Here is a tiny trained network, its code and every weight. The questions are about switching its units off for an input and a target symbol, where a switched-off unit gives its printed mean instead of its output.

import numpy as np


def w(rows, s, z=0):
    codes = np.array(rows[::2]) - 128.0
    scale = np.full(codes.shape[1], s)
    scale[-1] = z or s
    return codes * scale


def f(y):
    return np.maximum(y, 0)


def softmax(a):
    e = np.exp(a - a.max(-1, keepdims=True))
    return e / e.sum(-1, keepdims=True)


def log_softmax(a):
    a = a - a.max(-1, keepdims=True)
    return a - np.log(np.exp(a).sum(-1, keepdims=True))


def net(x, mask):
    ids = ['αγεηθλμξστψω'.index(c) for c in x.split()]
    T = len(ids)
    res = E[ids] + P[:T]
    u = 0
    for l in range(3):
        q, k, v = (res @ M[l].T for M in (Q, K, V))
        z = softmax(np.where(np.tri(T) > 0, q @ k.T / 2**0.5, -1e9)) @ v
        res = res + np.where(mask[u], z, O[l][:, -1]) @ O[l][:, :-1]
        u += 1
        y = f(res @ A[l][:, :-1].T + A[l][:, -1])
        res = res + np.where(mask[u : u + 4], y, B[l][:, -1]) @ B[l][:, :-1]
        u += 4
    return log_softmax(res[-1] @ U[:, :-1].T + U[:, -1])


Q, K, V, O, A, B = {}, {}, {}, {}, {}, {}
E = w([
[160,112,117,137,151],'α',
[158,113,122,129,150],'γ',
[146,98,129,164,153],'ε',
[111,124,93,122,99],'η',
[121,137,62,53,118],'θ',
[209,66,177,140,202],'λ',
[96,131,102,144,108],'μ',
[143,69,132,153,141],'ξ',
[126,211,137,71,104],'σ',
[59,148,155,124,127],'τ',
[61,202,148,152,161],'ψ',
[86,145,160,251,186],'ω',
],0.013)
P = w([
[201,99,117,161,65],'0',
[135,119,208,67,141],'1',
[145,190,63,149,195],'2',
[63,134,211,70,139],'3',
[62,204,49,177,191],'4',
[11,117,190,64,168],'5',
],0.011)
Q[0] = w([
[53,98,89,88,240],'0.h1',
[68,254,239,118,246],'0.h1',
],0.0065)
K[0] = w([
[67,166,105,236,127],'0.h1',
[1,214,160,104,160],'0.h1',
],0.0069)
V[0] = w([
[187,134,100,63,109],'0.h1',
[61,255,182,99,142],'0.h1',
],0.005)
O[0] = w([
[88,47,49,2,30,2],'0.h1',
[131,253,117,126,106,242],'0.h1',
],0.0075,0.00098)
A[0] = w([
[186,224,134,102,23,2],'0.n1',
[3,187,97,131,68,235],'0.n2',
[121,125,135,138,116,33],'0.n3',
[16,64,201,57,147,173],'0.n4',
],0.0047,0.0013)
B[0] = w([
[34,102,36,33,39,148],'0.n1',
[255,213,217,100,180,253],'0.n2',
[51,133,26,123,68,128],'0.n3',
[76,76,199,30,231,253],'0.n4',
],0.005,0.003)
Q[1] = w([
[46,131,253,132,167],'1.h1',
[158,38,108,179,109],'1.h1',
],0.0057)
K[1] = w([
[81,242,167,87,253],'1.h1',
[104,67,83,7,84],'1.h1',
],0.0058)
V[1] = w([
[155,63,2,117,85],'1.h1',
[204,195,231,200,15],'1.h1',
],0.0054)
O[1] = w([
[97,79,55,107,168,4],'1.h1',
[146,116,136,125,1,139],'1.h1',
],0.0081,0.0036)
A[1] = w([
[63,199,123,54,134,2],'1.n1',
[63,116,3,52,125,157],'1.n2',
[151,202,82,102,251,148],'1.n3',
[233,108,231,80,91,27],'1.n4',
],0.0063,0.0025)
B[1] = w([
[147,184,44,33,133,186],'1.n1',
[138,130,205,179,101,181],'1.n2',
[163,15,51,174,2,254],'1.n3',
[149,224,186,194,140,201],'1.n4',
],0.0067,0.0054)
Q[2] = w([
[97,66,179,36,185],'2.h1',
[209,159,254,72,128],'2.h1',
],0.0088)
K[2] = w([
[115,255,102,83,123],'2.h1',
[5,239,102,211,114],'2.h1',
],0.0059)
V[2] = w([
[1,78,188,237,211],'2.h1',
[169,128,128,165,110],'2.h1',
],0.0071)
O[2] = w([
[1,114,163,176,73,98],'2.h1',
[96,148,134,136,65,255],'2.h1',
],0.0074,0.0019)
A[2] = w([
[81,111,160,67,246,141],'2.n1',
[140,172,120,148,68,183],'2.n2',
[121,145,71,108,81,51],'2.n3',
[139,151,123,175,114,4],'2.n4',
],0.011,0.0027)
B[2] = w([
[63,84,88,58,175,245],'2.n1',
[166,1,88,183,123,255],'2.n2',
[90,107,176,173,161,171],'2.n3',
[79,79,112,79,164,180],'2.n4',
],0.0094,0.0058)
U = w([
[220,9,80,197,84,223],'α',
[109,166,2,225,186,177],'γ',
[92,129,143,151,157,90],'ε',
[88,144,113,129,132,134],'η',
[114,108,74,89,103,42],'θ',
[134,94,166,147,181,4],'λ',
[81,179,105,129,134,148],'μ',
[53,96,141,116,163,40],'ξ',
[210,178,88,125,190,89],'σ',
[127,231,178,135,156,200],'τ',
[249,175,202,179,140,85],'ψ',
[84,152,217,165,17,168],'ω',
],0.0073,0.0038)

Each question gives the input, a string of symbols that net reads in full, and the target symbol t.
The units are the heads (2 rows each of Q, K, V and O) and the neurons (one row each of A and B). Each row of codes is followed by its name. A weight is (code - 128) times the scale printed after its matrix; where a second scale follows, it is the last column's (O, A, B and U).
mask holds one flag per unit, layer by layer, with each layer's heads first. A switched-off unit (its flag False) gives its mean, the last column of its rows in O or B, instead of its output. The means were averaged over made-up inputs and are rounded, as every weight is.
A unit's drop is (log p(t) with every unit on - log p(t) with that unit switched off) / (log p(t) with every unit on - log p(t) with every unit switched off).
The circuit of an input: a set's keep is (log p(t) with only the set's units on - log p(t) with every unit switched off) / (log p(t) with every unit on - log p(t) with every unit switched off). Starting from the 12 units with the biggest drops (on a tie, the unit counted first), units are removed one at a time, each time the one whose removal leaves the highest keep (on an exact tie, the one counted first), for as long as the keep stays at least 0.8.
circuit, biggest first: the units of the circuit, biggest drop first
most important unit: the unit with the biggest drop
k most important neurons: the k neurons with the biggest drops, biggest first
top k neurons in layer l: the k neurons of layer l with the biggest drops, biggest first
input τ ω η γ, target ω: circuit, biggest first => 1.h1; 0.h1; 2.h1; 1.n4
input ξ ε λ ε σ γ, target σ: circuit, biggest first => 2.h1; 0.h1; 1.n1; 0.n1
input λ γ α ε λ α, target ξ: circuit, biggest first => 2.n1; 0.n4; 1.h1
input ω θ ε ε σ, target α: circuit, biggest first => 2.n2; 1.n3
input ω μ α λ τ ξ, target τ: circuit, biggest first => 0.h1; 1.h1; 2.n2; 1.n3
input η ε ξ ε ε ω, target ω: circuit, biggest first => 0.h1; 1.h1; 2.h1
input λ σ ξ ω τ τ, target ω: 2 most important neurons => 1.n4; 0.n2
input η ξ α γ σ, target α: circuit, biggest first => 1.n3; 2.n2
input α θ ε ω θ σ, target ω: circuit, biggest first => 1.h1; 0.h1; 2.h1
input ε σ ε σ, target σ: circuit, biggest first => 2.h1; 1.n1; 0.h1
input η ξ ω ξ τ τ, target τ: circuit, biggest first => 0.h1; 1.h1; 0.n2
input θ ξ ε α η, target α: top 2 neurons in layer 2 => 2.n1; 2.n2
input η λ θ ε ω ε, target ω: top neuron in layer 2 => 2.n1
input ψ λ τ η ε, target α: top neuron in layer 2 => 2.n2
input ε γ μ η ψ, target α: 3 most important neurons => 2.n2; 1.n3; 0.n2
input α λ ξ σ ε ψ, target ψ: 3 most important neurons => 0.n2; 2.n2; 1.n1
input ε ξ ξ σ μ θ, target σ: 2 most important neurons => 1.n1; 0.n2
input σ ψ τ η, target ψ: 2 most important neurons => 0.n2; 2.n1
input γ ω μ λ, target ω: 2 most important neurons => 1.n4; 1.n1
input ψ ξ ε τ, target τ: most important unit => 1.n3
